Each row has a hidden trait or not; one of two labels after the row says which. A new part has a new trait and new labels.
In the rows, zero is written as 100.
108; 175; 144; 138; 104; 108; 90; 189; 126; 71; 84; 106; 107; 80; 96; 127; 141; 121; 84; 99; 54; 114; 107; 53; 97; 119; 62; 115; 135; 115; 118; 113; 95; 108; 80; 71
Q824
111; 153; 159; 142; 81; 110; 94; 180; 144; 71; 89; 110; 105; 86; 81; 121; 178; 120; 67; 94; 45; 100; 112; 53; 113; 130; 72; 114; 132; 102; 137; 123; 84; 115; 88; 68
Q824
103; 63; 133; 113; 73; 77; 122; 58; 113; 103; 92; 135; 107; 114; 63; 98; 151; 46; 68; 92; 184; 108; 62; 91; 136; 104; 174; 71; 66; 70; 124; 116; 104; 92; 45; 109
Q585
92; 92; 143; 121; 85; 88; 115; 79; 112; 82; 94; 142; 114; 102; 66; 106; 146; 56; 73; 94; 153; 111; 68; 88; 129; 90; 149; 84; 75; 73; 123; 109; 107; 90; 44; 99
Q585
96; 81; 130; 116; 83; 83; 116; 71; 109; 94; 95; 137; 110; 107; 69; 103; 136; 51; 75; 95; 170; 113; 65; 91; 128; 96; 162; 79; 69; 75; 119; 109; 107; 90; 47; 105
Q585
85; 107; 146; 128; 89; 98; 109; 99; 112; 69; 99; 140; 114; 97; 70; 108; 144; 62; 81; 97; 128; 110; 78; 87; 118; 97; 133; 94; 86; 74; 124; 102; 104; 90; 48; 90
Q585
94; 90; 121; 114; 98; 83; 108; 77; 103; 92; 92; 133; 110; 104; 79; 104; 118; 49; 89; 99; 164; 120; 65; 93; 114; 89; 153; 79; 73; 80; 110; 102; 113; 87; 49; 106
Q585
109; 131; 160; 139; 70; 111; 100; 164; 141; 71; 93; 112; 105; 93; 81; 115; 182; 109; 68; 95; 61; 95; 113; 61; 114; 134; 85; 107; 127; 92; 137; 121; 81; 116; 80; 69
Q824
112; 158; 164; 143; 78; 110; 95; 185; 140; 69; 88; 110; 106; 84; 82; 124; 182; 125; 64; 90; 41; 99; 110; 51; 120; 130; 67; 118; 132; 103; 139; 124; 82; 114; 88; 69
Q824
108; 154; 150; 140; 85; 108; 92; 173; 134; 70; 87; 110; 105; 89; 87; 119; 166; 111; 73; 99; 54; 106; 111; 59; 102; 126; 74; 107; 130; 101; 128; 117; 89; 113; 83; 70
Q824
86; 113; 144; 127; 99; 91; 108; 99; 111; 70; 91; 146; 118; 97; 75; 114; 139; 56; 76; 99; 137; 119; 71; 87; 120; 91; 138; 85; 82; 78; 120; 105; 114; 87; 43; 94
Q585
92; 122; 176; 140; 77; 98; 113; 123; 128; 59; 88; 153; 120; 94; 67; 116; 184; 68; 52; 94; 110; 108; 77; 75; 139; 109; 138; 89; 93; 74; 141; 121; 104; 95; 46; 80
Q824
97; 83; 113; 113; 93; 81; 111; 68; 104; 98; 92; 134; 109; 107; 77; 102; 130; 51; 83; 98; 174; 118; 65; 93; 116; 92; 161; 77; 75; 78; 110; 104; 111; 88; 47; 108
Q585
87; 101; 157; 129; 84; 100; 113; 101; 124; 67; 99; 143; 114; 98; 65; 109; 163; 64; 70; 94; 122; 107; 78; 84; 130; 102; 135; 95; 86; 70; 131; 108; 102; 92; 45; 90
Q585
98; 172; 111; 132; 121; 103; 76; 176; 114; 74; 81; 101; 107; 87; 109; 121; 99; 96; 99; 115; 69; 132; 107; 67; 63; 105; 66; 97; 129; 115; 96; 96; 110; 104; 80; 74
Q824
101; 151; 135; 134; 95; 106; 89; 165; 127; 72; 87; 109; 107; 91; 91; 119; 144; 98; 82; 106; 71; 116; 106; 66; 89; 117; 82; 99; 125; 102; 117; 108; 98; 108; 76; 73
Q824
88; 119; 154; 131; 86; 100; 110; 109; 116; 64; 96; 143; 115; 95; 69; 110; 162; 67; 72; 96; 118; 111; 79; 87; 125; 103; 128; 94; 89; 75; 132; 108; 103; 93; 47; 86
Q824
84; 125; 148; 132; 99; 96; 105; 118; 112; 64; 92; 147; 118; 94; 77; 114; 142; 62; 75; 100; 124; 118; 77; 84; 116; 95; 128; 89; 89; 81; 122; 106; 111; 89; 44; 88
Q585
87; 108; 141; 126; 94; 93; 109; 94; 109; 75; 94; 139; 115; 98; 74; 108; 142; 60; 79; 98; 138; 115; 72; 90; 121; 93; 140; 88; 81; 76; 118; 104; 110; 89; 44; 95
Q585
107; 151; 146; 137; 85; 109; 91; 167; 133; 71; 89; 108; 105; 90; 86; 117; 158; 108; 77; 101; 57; 107; 110; 62; 99; 125; 78; 106; 129; 101; 125; 114; 88; 113; 83; 70
Q824
96; 79; 137; 118; 80; 86; 117; 76; 112; 90; 96; 137; 111; 106; 64; 103; 148; 55; 75; 93; 160; 109; 66; 90; 133; 99; 158; 83; 74; 72; 125; 109; 104; 91; 46; 103
Q585
97; 94; 186; 136; 53; 109; 121; 109; 139; 63; 103; 137; 110; 99; 51; 109; 200; 84; 52; 86; 97; 85; 91; 74; 151; 126; 128; 104; 97; 63; 157; 123; 80; 106; 56; 78
Q824
108; 170; 148; 141; 97; 106; 87; 193; 130; 72; 82; 109; 109; 83; 93; 125; 154; 118; 74; 99; 47; 114; 108; 54; 100; 121; 69; 109; 131; 111; 125; 117; 95; 109; 82; 70
Q824
89; 103; 92; 108; 119; 81; 99; 77; 89; 94; 88; 129; 110; 102; 90; 106; 82; 45; 104; 108; 169; 135; 66; 99; 90; 78; 143; 76; 75; 90; 92; 89; 125; 82; 51; 110
Q585
87; 97; 149; 127; 81; 99; 113; 95; 123; 69; 102; 136; 113; 99; 66; 107; 161; 66; 74; 94; 126; 106; 78; 87; 128; 101; 133; 96; 86; 70; 130; 105; 99; 93; 49; 90
Q585
90; 100; 164; 132; 68; 105; 116; 101; 125; 66; 106; 139; 112; 99; 58; 107; 181; 73; 67; 91; 112; 95; 86; 80; 138; 110; 132; 101; 90; 66; 142; 111; 90; 98; 50; 85
Q824
110; 157; 159; 142; 83; 109; 94; 186; 137; 69; 85; 110; 107; 86; 83; 124; 174; 118; 66; 96; 49; 104; 111; 55; 111; 129; 70; 111; 131; 104; 134; 122; 88; 114; 80; 66
Q824
88; 98; 159; 129; 83; 96; 114; 96; 119; 67; 95; 149; 117; 98; 65; 111; 163; 61; 66; 94; 130; 108; 73; 85; 133; 101; 143; 90; 82; 71; 133; 110; 104; 91; 44; 92
Q585
105; 152; 148; 139; 84; 106; 95; 165; 136; 70; 87; 114; 108; 92; 85; 118; 163; 101; 71; 101; 66; 107; 107; 62; 103; 123; 83; 101; 125; 95; 128; 116; 92; 111; 76; 71
Q824
108; 152; 148; 138; 87; 109; 91; 177; 133; 75; 88; 108; 106; 88; 88; 120; 158; 110; 74; 100; 54; 108; 111; 60; 100; 126; 73; 107; 130; 104; 126; 116; 90; 113; 85; 70
Q824
